Below are the code and all the weights of a small trained network. Each question names an input and a class and asks about switching units off, where a switched-off unit gives its printed mean instead of its output.

import numpy as np


def w(rows, s, z=0):
    codes = np.array(rows[::2]) - 128.0
    scale = np.full(codes.shape[1], s)
    scale[-1] = z or s
    return codes * scale


def f(y):
    return np.maximum(y, 0)


def log_softmax(a):
    a = a - a.max(-1, keepdims=True)
    return a - np.log(np.exp(a).sum(-1, keepdims=True))


def net(x, mask):
    res = np.array(x, float).reshape(1, 5) / 4 @ E
    y = f(res @ A[0][:, :-1].T + A[0][:, -1])
    res = res + np.where(mask, y, B[0][:, -1]) @ B[0][:, :-1]
    return log_softmax(res[-1] @ U[:, :-1].T + U[:, -1])


A, B = {}, {}
E = w([
[136,137,46,137,73,197,101,140,159,120,165,79],'x0',
[194,115,140,158,124,101,218,155,194,102,102,66],'x1',
[159,134,118,65,137,167,139,150,121,3,76,142],'x2',
[131,150,112,126,135,115,102,150,146,137,105,122],'x3',
[124,98,140,103,147,135,117,91,137,143,132,107],'x4',
],0.017)
A[0] = w([
[124,142,61,148,96,148,145,106,160,200,140,100,132],'n0',
[120,121,31,149,39,251,111,127,161,135,153,62,138],'n1',
[104,124,164,177,130,49,103,148,138,190,125,141,206],'n2',
[83,137,145,140,98,104,119,120,112,214,153,130,200],'n3',
[194,119,144,159,126,99,214,132,192,124,108,54,133],'n4',
[206,99,119,169,132,72,179,123,169,105,122,69,129],'n5',
[108,151,136,53,151,189,140,140,135,11,76,148,174],'n6',
[164,111,161,134,196,70,183,125,141,84,47,151,164],'n7',
[86,128,132,76,117,167,69,138,72,100,112,169,156],'n8',
[107,134,79,147,91,161,79,118,111,187,190,134,193],'n9',
[150,116,70,89,88,219,117,116,136,60,114,93,100],'n10',
[111,144,127,158,128,80,142,131,127,199,190,101,231],'n11',
[190,126,117,70,148,118,169,134,134,48,84,110,109],'n12',
[118,130,206,115,189,36,147,129,85,132,76,166,254],'n13',
[99,138,95,126,166,134,74,127,61,121,160,160,229],'n14',
[91,148,144,76,144,142,69,161,122,130,146,181,211],'n15',
],0.011,0.0088)
B[0] = w([
[78,112,129,141,129,140,116,144,136,130,160,85,192],'n0',
[115,146,78,136,115,175,66,140,154,118,196,65,249],'n1',
[119,120,158,161,98,84,159,105,141,113,126,144,217],'n2',
[121,154,139,189,124,83,148,118,121,142,143,125,220],'n3',
[129,136,148,110,81,168,180,248,166,155,147,100,224],'n4',
[188,128,171,123,83,133,183,220,144,139,124,92,207],'n5',
[136,88,111,81,143,166,97,148,73,115,91,135,251],'n6',
[150,120,188,111,163,123,157,135,97,173,109,111,210],'n7',
[89,65,83,117,107,149,93,121,119,90,92,183,214],'n8',
[134,145,114,194,141,112,95,106,107,111,185,93,227],'n9',
[174,147,79,77,105,160,64,129,144,125,138,124,218],'n10',
[71,109,163,208,88,87,164,122,172,161,133,150,224],'n11',
[176,163,139,88,173,129,120,145,104,133,127,71,211],'n12',
[92,109,167,110,146,85,194,104,87,123,89,185,236],'n13',
[96,154,119,130,169,81,102,96,98,80,157,159,221],'n14',
[106,127,96,150,137,152,109,102,83,130,98,164,210],'n15',
],0.013,0.023)
U = w([
[70,155,144,188,145,34,174,2,95,107,117,209,174],'0',
[71,80,132,47,188,138,110,90,26,85,25,203,133],'1',
[130,192,109,245,165,94,40,73,90,96,210,75,207],'2',
[146,95,16,88,109,196,25,99,100,90,127,154,130],'3',
[139,73,218,174,58,66,202,159,174,236,83,169,122],'4',
[223,148,206,71,225,127,159,157,43,146,54,90,125],'5',
[81,116,118,182,36,175,148,189,227,178,199,73,115],'6',
[230,184,89,14,101,182,94,172,164,115,158,82,2],'7',
],0.0076,0.0029)

Each question gives the input, the list of numbers given to net, and the class t.
The units are the neurons (one row each of A and B). Each row of codes is followed by its name. A weight is (code - 128) times the scale printed after its matrix; where a second scale follows, it is the last column's (A, B and U).
mask holds one flag per neuron, in row order. A switched-off neuron (its flag False) gives its mean, the last column of its row in B, instead of its output. The means were averaged over made-up inputs and are rounded, as every weight is.
A unit's drop is (log p(t) with every unit on - log p(t) with that unit switched off) / (log p(t) with every unit on - log p(t) with every unit switched off).
The circuit of an input: a set's keep is (log p(t) with only the set's units on - log p(t) with every unit switched off) / (log p(t) with every unit on - log p(t) with every unit switched off). Starting from the 12 units with the biggest drops (on a tie, the unit counted first), units are removed one at a time, each time the one whose removal leaves the highest keep (on an exact tie, the one counted first), for as long as the keep stays at least 0.8.
circuit, biggest first: the units of the circuit, biggest drop first
top k neurons: the k neurons with the biggest drops, biggest first
drop when u is switched off: that unit's drop, to one decimal
input [6,0,-5,-8,-5], class 2: circuit, biggest first -> n9
input [8,0,-3,1,-5], class 2: top 2 neurons -> n4, n9
input [1,0,2,8,0], class 3: top 2 neurons -> n13, n4
input [8,0,-8,-3,-8], class 2: top 2 neurons -> n9, n4
input [-6,0,-8,-4,-4], class 0: top 2 neurons -> n4, n5
input [-6,4,1,2,-8], class 5: top 3 neurons -> n11, n7, n12
input [-4,1,7,-1,-2], class 5: top 2 neurons -> n12, n7
input [-5,0,-6,-5,-5], class 0: top 2 neurons -> n4, n5
input [1,-5,8,-6,4], class 3: top 3 neurons -> n10, n13, n7
input [7,0,-2,0,-8], class 2: top 3 neurons -> n4, n9, n5
input [1,-3,8,-8,0], class 3: top 2 neurons -> n10, n13
input [1,-3,4,-7,8], class 3: drop when n7 is switched off -> 0.1
input [1,4,6,-6,-8], class 7: drop when n10 is switched off -> 0.6
input [0,8,-3,4,-4], class 4: circuit, biggest first -> n1
input [-1,2,-7,6,0], class 4: drop when n1 is switched off -> 0.1
